Here is a tiny trained network, its code and every weight. The questions are about switching its units off for an input and a target symbol, where a switched-off unit gives its printed mean instead of its output.

import numpy as np


def w(rows, s, z=0):
    codes = np.array(rows[::2]) - 128.0
    scale = np.full(codes.shape[1], s)
    scale[-1] = z or s
    return codes * scale


def norm(h):
    return h / np.sqrt((h * h).mean(-1, keepdims=True) + 1e-5)


def f(y):
    return y / 2 * (1 + np.tanh(0.7978845608 * (y + 0.044715 * y**3)))


def softmax(a):
    e = np.exp(a - a.max(-1, keepdims=True))
    return e / e.sum(-1, keepdims=True)


def log_softmax(a):
    a = a - a.max(-1, keepdims=True)
    return a - np.log(np.exp(a).sum(-1, keepdims=True))


def net(x, mask):
    ids = ['αβγδεζηθλμξπσφψω'.index(c) for c in x.split()]
    T = len(ids)
    res = E[ids] + P[:T]
    q, k, v = (norm(res) @ M[0].T for M in (Q, K, V))
    z = softmax(np.where(np.tri(T) > 0, q @ k.T / 3**0.5, -1e9)) @ v
    res = res + np.where(mask[0], z, O[0][:, -1]) @ O[0][:, :-1]
    y = f(norm(res) @ A[0][:, :-1].T + A[0][:, -1])
    res = res + np.where(mask[1:17], y, B[0][:, -1]) @ B[0][:, :-1]
    return log_softmax(norm(res)[-1] @ U[:, :-1].T + U[:, -1])


Q, K, V, O, A, B = {}, {}, {}, {}, {}, {}
E = w([
[127,155,155,145,162],'α',
[138,174,207,57,104],'β',
[93,105,160,186,157],'γ',
[144,157,179,182,171],'δ',
[61,152,88,110,4],'ε',
[151,160,146,40,101],'ζ',
[133,65,194,96,116],'η',
[125,37,136,94,109],'θ',
[101,45,129,113,61],'λ',
[92,160,122,143,178],'μ',
[112,79,115,59,131],'ξ',
[98,169,100,175,148],'π',
[133,181,84,100,155],'σ',
[192,138,125,126,154],'φ',
[112,171,74,143,123],'ψ',
[145,152,92,176,112],'ω',
],0.028)
P = w([
[109,183,229,100,6],'0',
[107,189,194,114,45],'1',
[107,195,179,121,81],'2',
[113,180,165,128,111],'3',
[121,167,155,129,132],'4',
[129,152,142,133,150],'5',
[130,137,125,136,160],'6',
[137,120,106,135,177],'7',
[137,109,99,140,184],'8',
[142,98,85,142,197],'9',
],0.012)
Q[0] = w([
[185,69,194,172,123],'H0',
[125,229,82,169,168],'H0',
[95,107,150,148,254],'H0',
],0.015)
K[0] = w([
[70,112,207,169,183],'H0',
[207,118,9,178,150],'H0',
[121,58,31,141,223],'H0',
],0.012)
V[0] = w([
[193,163,69,119,108],'H0',
[100,133,148,10,134],'H0',
[51,126,103,103,161],'H0',
],0.012)
O[0] = w([
[197,224,114,120,93,6],'H0',
[133,114,70,84,252,95],'H0',
[38,211,134,113,159,76],'H0',
],0.013,0.0018)
A[0] = w([
[113,105,136,253,102,117],'N0',
[118,178,21,136,154,15],'N1',
[114,155,29,206,126,3],'N2',
[180,120,109,67,113,207],'N3',
[116,58,106,205,140,45],'N4',
[128,46,135,105,35,131],'N5',
[211,133,177,188,189,233],'N6',
[85,121,140,229,249,49],'N7',
[64,225,138,134,153,52],'N8',
[62,126,171,212,136,42],'N9',
[208,145,100,176,160,218],'N10',
[199,113,135,203,160,155],'N11',
[97,22,173,79,132,169],'N12',
[46,148,33,111,61,41],'N13',
[91,59,120,11,90,28],'N14',
[166,242,116,172,138,8],'N15',
],0.015,0.0053)
B[0] = w([
[197,157,103,168,184,232],'N0',
[97,152,90,131,112,146],'N1',
[123,79,159,110,106,132],'N2',
[91,126,182,147,101,183],'N3',
[109,175,74,112,152,150],'N4',
[103,133,134,80,187,174],'N5',
[101,83,27,114,131,255],'N6',
[128,166,62,157,168,224],'N7',
[97,79,184,154,123,187],'N8',
[185,107,142,158,153,219],'N9',
[78,131,83,122,117,190],'N10',
[142,80,55,123,144,193],'N11',
[138,210,147,91,71,228],'N12',
[134,30,58,165,239,147],'N13',
[168,86,249,111,129,195],'N14',
[124,131,128,152,57,189],'N15',
],0.016,0.0093)
U = w([
[164,216,82,90,107,94],'α',
[127,149,135,129,112,92],'β',
[157,248,153,163,138,95],'γ',
[234,98,114,124,139,127],'δ',
[104,44,156,126,150,97],'ε',
[128,144,122,131,121,107],'ζ',
[157,131,190,105,96,254],'η',
[108,179,109,45,167,124],'θ',
[125,152,130,132,121,94],'λ',
[58,146,173,171,167,106],'μ',
[70,177,103,112,163,87],'ξ',
[156,82,206,209,104,105],'π',
[54,220,105,117,95,101],'σ',
[124,99,77,74,57,121],'φ',
[76,116,155,176,54,152],'ψ',
[190,190,129,148,26,109],'ω',
],0.015,0.0087)

Each question gives the input, a string of symbols that net reads in full, and the target symbol t.
The units are the heads (3 rows each of Q, K, V and O) and the neurons (one row each of A and B). Each row of codes is followed by its name. A weight is (code - 128) times the scale printed after its matrix; where a second scale follows, it is the last column's (O, A, B and U).
mask holds one flag per unit, heads first, then neurons. A switched-off unit (its flag False) gives its mean, the last column of its rows in O or B, instead of its output. The means were averaged over made-up inputs and are rounded, as every weight is.
A unit's drop is (log p(t) with every unit on - log p(t) with that unit switched off) / (log p(t) with every unit on - log p(t) with every unit switched off).
The circuit of an input: a set's keep is (log p(t) with only the set's units on - log p(t) with every unit switched off) / (log p(t) with every unit on - log p(t) with every unit switched off). Starting from the 12 units with the biggest drops (on a tie, the unit counted first), units are removed one at a time, each time the one whose removal leaves the highest keep (on an exact tie, the one counted first), for as long as the keep stays at least 0.8.
units of the circuit, in order: the units of the circuit, biggest drop first
top k neurons: the k neurons with the biggest drops, biggest first
drop when u is switched off: that unit's drop, to one decimal
input ξ θ σ ψ γ π ξ, target θ: units of the circuit, in order => H0, N12
input ξ δ ξ γ μ ζ ξ ω σ, target ω: units of the circuit, in order => H0
input α δ δ φ ψ ζ π, target ψ: units of the circuit, in order => H0, N8, N2
input η ω β δ α, target δ: units of the circuit, in order => H0, N12, N3
input δ θ η δ θ π μ, target π: units of the circuit, in order => H0, N8, N9
input ξ π γ π γ α, target π: units of the circuit, in order => H0, N9
input δ γ λ γ μ α, target μ: units of the circuit, in order => H0, N8
input ε ζ λ ξ λ δ ξ, target θ: top 2 neurons => N8, N9
input λ δ δ μ β α, target μ: top 4 neurons => N8, N0, N11, N7
input α μ β δ δ ξ ξ δ δ θ, target η: top 3 neurons => N14, N12, N6
input δ δ π α, target π: top 2 neurons => N8, N12
input ξ ψ θ ψ δ α μ γ δ η, target η: drop when N14 is switched off => 0.2
input α γ λ, target η: drop when N14 is switched off => 0.3
input ζ α γ φ ξ ω λ, target η: drop when N14 is switched off => 0.4
input λ φ α φ α ω ψ, target ω: top neuron => N6
